Here is a tiny trained network, its code and every weight. The questions are about switching its units off for an input and a target symbol, where a switched-off unit gives its printed mean instead of its output.

import numpy as np


def w(rows, s, z=0):
    codes = np.array(rows[::2]) - 128.0
    scale = np.full(codes.shape[1], s)
    scale[-1] = z or s
    return codes * scale


def norm(h):
    return h / np.sqrt((h * h).mean(-1, keepdims=True) + 1e-5)


def f(y):
    return y / 2 * (1 + np.tanh(0.7978845608 * (y + 0.044715 * y**3)))


def softmax(a):
    e = np.exp(a - a.max(-1, keepdims=True))
    return e / e.sum(-1, keepdims=True)


def log_softmax(a):
    a = a - a.max(-1, keepdims=True)
    return a - np.log(np.exp(a).sum(-1, keepdims=True))


def net(x, mask):
    ids = ['ΘΦΩαγδεζηλμξπστ'.index(c) for c in x.split()]
    T = len(ids)
    res = E[ids] + P[:T]
    u = 0
    for l in range(2):
        r = norm(res)
        for j in range(3):
            rows = slice(3 * j, 3 * j + 3)
            q, k, v = (r @ M[l][rows].T for M in (Q, K, V))
            z = softmax(np.where(np.tri(T) > 0, q @ k.T / 3**0.5, -1e9)) @ v
            o = O[l][rows]
            res = res + np.where(mask[u + j], z, o[:, -1]) @ o[:, :-1]
        u += 3
        y = f(norm(res) @ A[l][:, :-1].T + A[l][:, -1])
        res = res + np.where(mask[u : u + 16], y, B[l][:, -1]) @ B[l][:, :-1]
        u += 16
    return log_softmax(norm(res)[-1] @ U[:, :-1].T + U[:, -1])


Q, K, V, O, A, B = {}, {}, {}, {}, {}, {}
E = w([
[103,138,94],'Θ',
[102,138,94],'Φ',
[121,125,147],'Ω',
[103,139,94],'α',
[121,125,147],'γ',
[121,122,147],'δ',
[103,140,93],'ε',
[121,125,146],'ζ',
[128,172,96],'η',
[122,175,101],'λ',
[86,75,191],'μ',
[159,102,151],'ξ',
[195,143,192],'π',
[129,186,163],'σ',
[1,143,74],'τ',
],0.029)
P = w([
[166,40,221],'0',
[168,92,195],'1',
[166,92,192],'2',
[167,107,170],'3',
[167,122,152],'4',
[172,139,130],'5',
[171,157,111],'6',
[172,177,87],'7',
[184,221,51],'8',
[169,209,33],'9',
[136,181,5],'10',
],0.0032)
Q[0] = w([
[87,65,207],'L0H1',
[4,56,22],'L0H1',
[169,168,182],'L0H1',
[148,143,161],'L0H2',
[207,197,80],'L0H2',
[97,173,109],'L0H2',
[104,88,254],'L0H3',
[77,235,76],'L0H3',
[71,77,247],'L0H3',
],0.009)
K[0] = w([
[112,85,135],'L0H1',
[98,90,6],'L0H1',
[139,150,178],'L0H1',
[128,165,157],'L0H2',
[149,112,124],'L0H2',
[114,100,114],'L0H2',
[123,140,211],'L0H3',
[104,194,102],'L0H3',
[124,69,220],'L0H3',
],0.018)
V[0] = w([
[72,28,152],'L0H1',
[165,91,133],'L0H1',
[9,101,80],'L0H1',
[49,219,118],'L0H2',
[95,178,166],'L0H2',
[224,123,99],'L0H2',
[113,90,248],'L0H3',
[197,81,136],'L0H3',
[152,130,3],'L0H3',
],0.0066)
O[0] = w([
[253,230,168,161],'L0H1',
[131,132,178,94],'L0H1',
[130,188,175,162],'L0H1',
[173,227,83,187],'L0H2',
[93,177,91,195],'L0H2',
[103,157,176,40],'L0H2',
[39,119,47,231],'L0H3',
[172,215,70,70],'L0H3',
[127,76,193,3],'L0H3',
],0.0038,0.0026)
A[0] = w([
[173,195,228,65],'L0N1',
[77,139,133,46],'L0N2',
[185,86,218,87],'L0N3',
[95,106,135,34],'L0N4',
[113,60,36,182],'L0N5',
[184,185,107,117],'L0N6',
[127,144,143,86],'L0N7',
[79,119,162,130],'L0N8',
[216,68,234,108],'L0N9',
[164,141,156,122],'L0N10',
[155,87,168,32],'L0N11',
[200,58,254,3],'L0N12',
[164,113,237,7],'L0N13',
[191,71,191,179],'L0N14',
[240,56,138,138],'L0N15',
[171,59,109,119],'L0N16',
],0.0071,0.0023)
B[0] = w([
[91,112,122,139],'L0N1',
[166,107,106,174],'L0N2',
[195,41,148,121],'L0N3',
[106,163,113,74],'L0N4',
[161,219,131,231],'L0N5',
[92,123,77,246],'L0N6',
[145,90,144,111],'L0N7',
[145,188,41,165],'L0N8',
[174,72,132,184],'L0N9',
[135,87,148,99],'L0N10',
[123,106,204,48],'L0N11',
[178,3,189,172],'L0N12',
[146,57,152,95],'L0N13',
[188,110,126,129],'L0N14',
[121,127,66,151],'L0N15',
[169,141,137,63],'L0N16',
],0.0049,0.0014)
Q[1] = w([
[39,156,78],'L1H1',
[112,204,147],'L1H1',
[174,59,202],'L1H1',
[178,123,218],'L1H2',
[144,85,18],'L1H2',
[10,176,50],'L1H2',
[248,69,88],'L1H3',
[75,172,108],'L1H3',
[239,98,130],'L1H3',
],0.011)
K[1] = w([
[67,144,46],'L1H1',
[63,49,125],'L1H1',
[252,225,176],'L1H1',
[40,35,115],'L1H2',
[149,217,146],'L1H2',
[215,157,83],'L1H2',
[77,85,120],'L1H3',
[156,177,140],'L1H3',
[67,88,121],'L1H3',
],0.012)
V[1] = w([
[36,54,99],'L1H1',
[134,183,254],'L1H1',
[175,180,89],'L1H1',
[93,209,222],'L1H2',
[35,114,159],'L1H2',
[24,89,81],'L1H2',
[191,174,207],'L1H3',
[216,178,195],'L1H3',
[146,180,174],'L1H3',
],0.0084)
O[1] = w([
[88,97,114,214],'L1H1',
[149,119,249,30],'L1H1',
[162,173,126,222],'L1H1',
[130,177,181,253],'L1H2',
[73,131,126,164],'L1H2',
[95,135,86,240],'L1H2',
[127,192,173,38],'L1H3',
[127,165,147,29],'L1H3',
[131,138,167,188],'L1H3',
],0.013,0.0022)
A[1] = w([
[112,148,127,10],'L1N1',
[134,160,107,107],'L1N2',
[128,123,102,253],'L1N3',
[107,116,254,85],'L1N4',
[123,130,132,122],'L1N5',
[152,117,164,115],'L1N6',
[134,163,88,114],'L1N7',
[144,40,110,57],'L1N8',
[226,149,85,159],'L1N9',
[112,153,140,38],'L1N10',
[112,148,158,122],'L1N11',
[186,183,179,139],'L1N12',
[111,115,114,156],'L1N13',
[189,124,204,155],'L1N14',
[44,105,171,106],'L1N15',
[195,118,75,98],'L1N16',
],0.013,0.0057)
B[1] = w([
[116,133,100,109],'L1N1',
[177,163,163,168],'L1N2',
[172,68,201,254],'L1N3',
[174,174,67,140],'L1N4',
[126,125,126,126],'L1N5',
[101,243,74,116],'L1N6',
[154,100,95,209],'L1N7',
[94,207,16,128],'L1N8',
[115,77,185,181],'L1N9',
[125,111,87,112],'L1N10',
[136,78,111,127],'L1N11',
[113,81,226,145],'L1N12',
[162,137,174,162],'L1N13',
[112,254,136,148],'L1N14',
[156,80,174,139],'L1N15',
[90,61,143,144],'L1N16',
],0.0069,0.0063)
U = w([
[101,108,127,11],'Θ',
[106,111,125,34],'Φ',
[114,110,119,51],'Ω',
[110,110,107,38],'α',
[114,113,109,78],'γ',
[134,97,101,138],'δ',
[131,119,75,104],'ε',
[151,129,50,179],'ζ',
[237,138,83,32],'η',
[162,217,86,224],'λ',
[63,46,218,204],'μ',
[235,8,154,72],'ξ',
[215,130,223,218],'π',
[102,207,221,253],'σ',
[19,138,130,124],'τ',
],0.017,0.0034)

Each question gives the input, a string of symbols that net reads in full, and the target symbol t.
The units are the heads (3 rows each of Q, K, V and O) and the neurons (one row each of A and B). Each row of codes is followed by its name. A weight is (code - 128) times the scale printed after its matrix; where a second scale follows, it is the last column's (O, A, B and U).
mask holds one flag per unit, layer by layer, with each layer's heads first. A switched-off unit (its flag False) gives its mean, the last column of its rows in O or B, instead of its output. The means were averaged over made-up inputs and are rounded, as every weight is.
A unit's drop is (log p(t) with every unit on - log p(t) with that unit switched off) / (log p(t) with every unit on - log p(t) with every unit switched off).
The circuit of an input: a set's keep is (log p(t) with only the set's units on - log p(t) with every unit switched off) / (log p(t) with every unit on - log p(t) with every unit switched off). Starting from the 12 units with the biggest drops (on a tie, the unit counted first), units are removed one at a time, each time the one whose removal leaves the highest keep (on an exact tie, the one counted first), for as long as the keep stays at least 0.8.
circuit, biggest first: the units of the circuit, biggest drop first
unit that matters most: the unit with the biggest drop
top k neurons: the k neurons with the biggest drops, biggest first
k most important neurons of layer l: the k neurons of layer l with the biggest drops, biggest first
heads that matter: for each layer, one digit per head in row order, 1 if its drop is at least 0.15 and else 0, layers parted by /
input λ μ δ λ, target μ: circuit, biggest first => [L1H1]
input μ γ ε, target μ: heads that matter => 001 / 111
input ε η γ δ ε Θ λ π ε, target π: circuit, biggest first => [L0H3 L1H2]
input η ε λ λ ε, target λ: circuit, biggest first => [L0H1 L0H3 L0H2 L1H1]
input Θ σ η, target σ: 3 most important neurons of layer 0 => [L0N15 L0N9 L0N3]
input α ζ λ ζ, target λ: heads that matter => 101 / 010
input ζ γ π α, target π: heads that matter => 001 / 011
input Φ λ ζ, target λ: circuit, biggest first => [L0H1 L0H3 L0H2]
input ξ ξ σ Θ Ω η γ ξ Φ, target ξ: circuit, biggest first => [L1H2 L0H3]
input η γ δ, target η: heads that matter => 111 / 111
input ξ ξ η ζ Φ π π ξ λ, target π: heads that matter => 101 / 011
input λ δ α, target λ: heads that matter => 111 / 110
input Θ α γ α σ ξ δ ζ μ α, target μ: heads that matter => 001 / 100
input σ Ω Θ, target σ: circuit, biggest first => [L1H3]
input ζ δ λ ε λ ε α ζ π ζ Φ, target π: circuit, biggest first => [L0H3 L1H2]
input ζ μ ε Ω α σ α γ, target σ: heads that matter => 000 / 011
input α ζ ζ α Θ λ η π ζ Θ, target π: heads that matter => 001 / 011
input Ω ζ η, target η: heads that matter => 111 / 101
input α δ ε σ σ μ λ η σ α, target σ: heads that matter => 001 / 001
input π ζ η λ μ ε Ω Φ ζ δ Ω, target ζ: unit that matters most => L0H1
input Ω δ ε Ω δ σ ζ, target σ: top 3 neurons => [L0N15 L0N6 L0N9]
input ξ σ μ λ η λ π Θ π ξ, target π: heads that matter => 000 / 110
input ζ ξ Θ, target ξ: top 2 neurons => [L0N8 L0N6]
input π ζ ε π ξ, target π: heads that matter => 001 / 100
input μ η ξ λ δ γ Θ ξ η, target ξ: heads that matter => 101 / 010
input ζ α ζ ε γ Θ μ λ Φ, target μ: top 2 neurons => [L0N15 L1N15]
input Θ δ π δ, target π: top neuron => [L0N15]
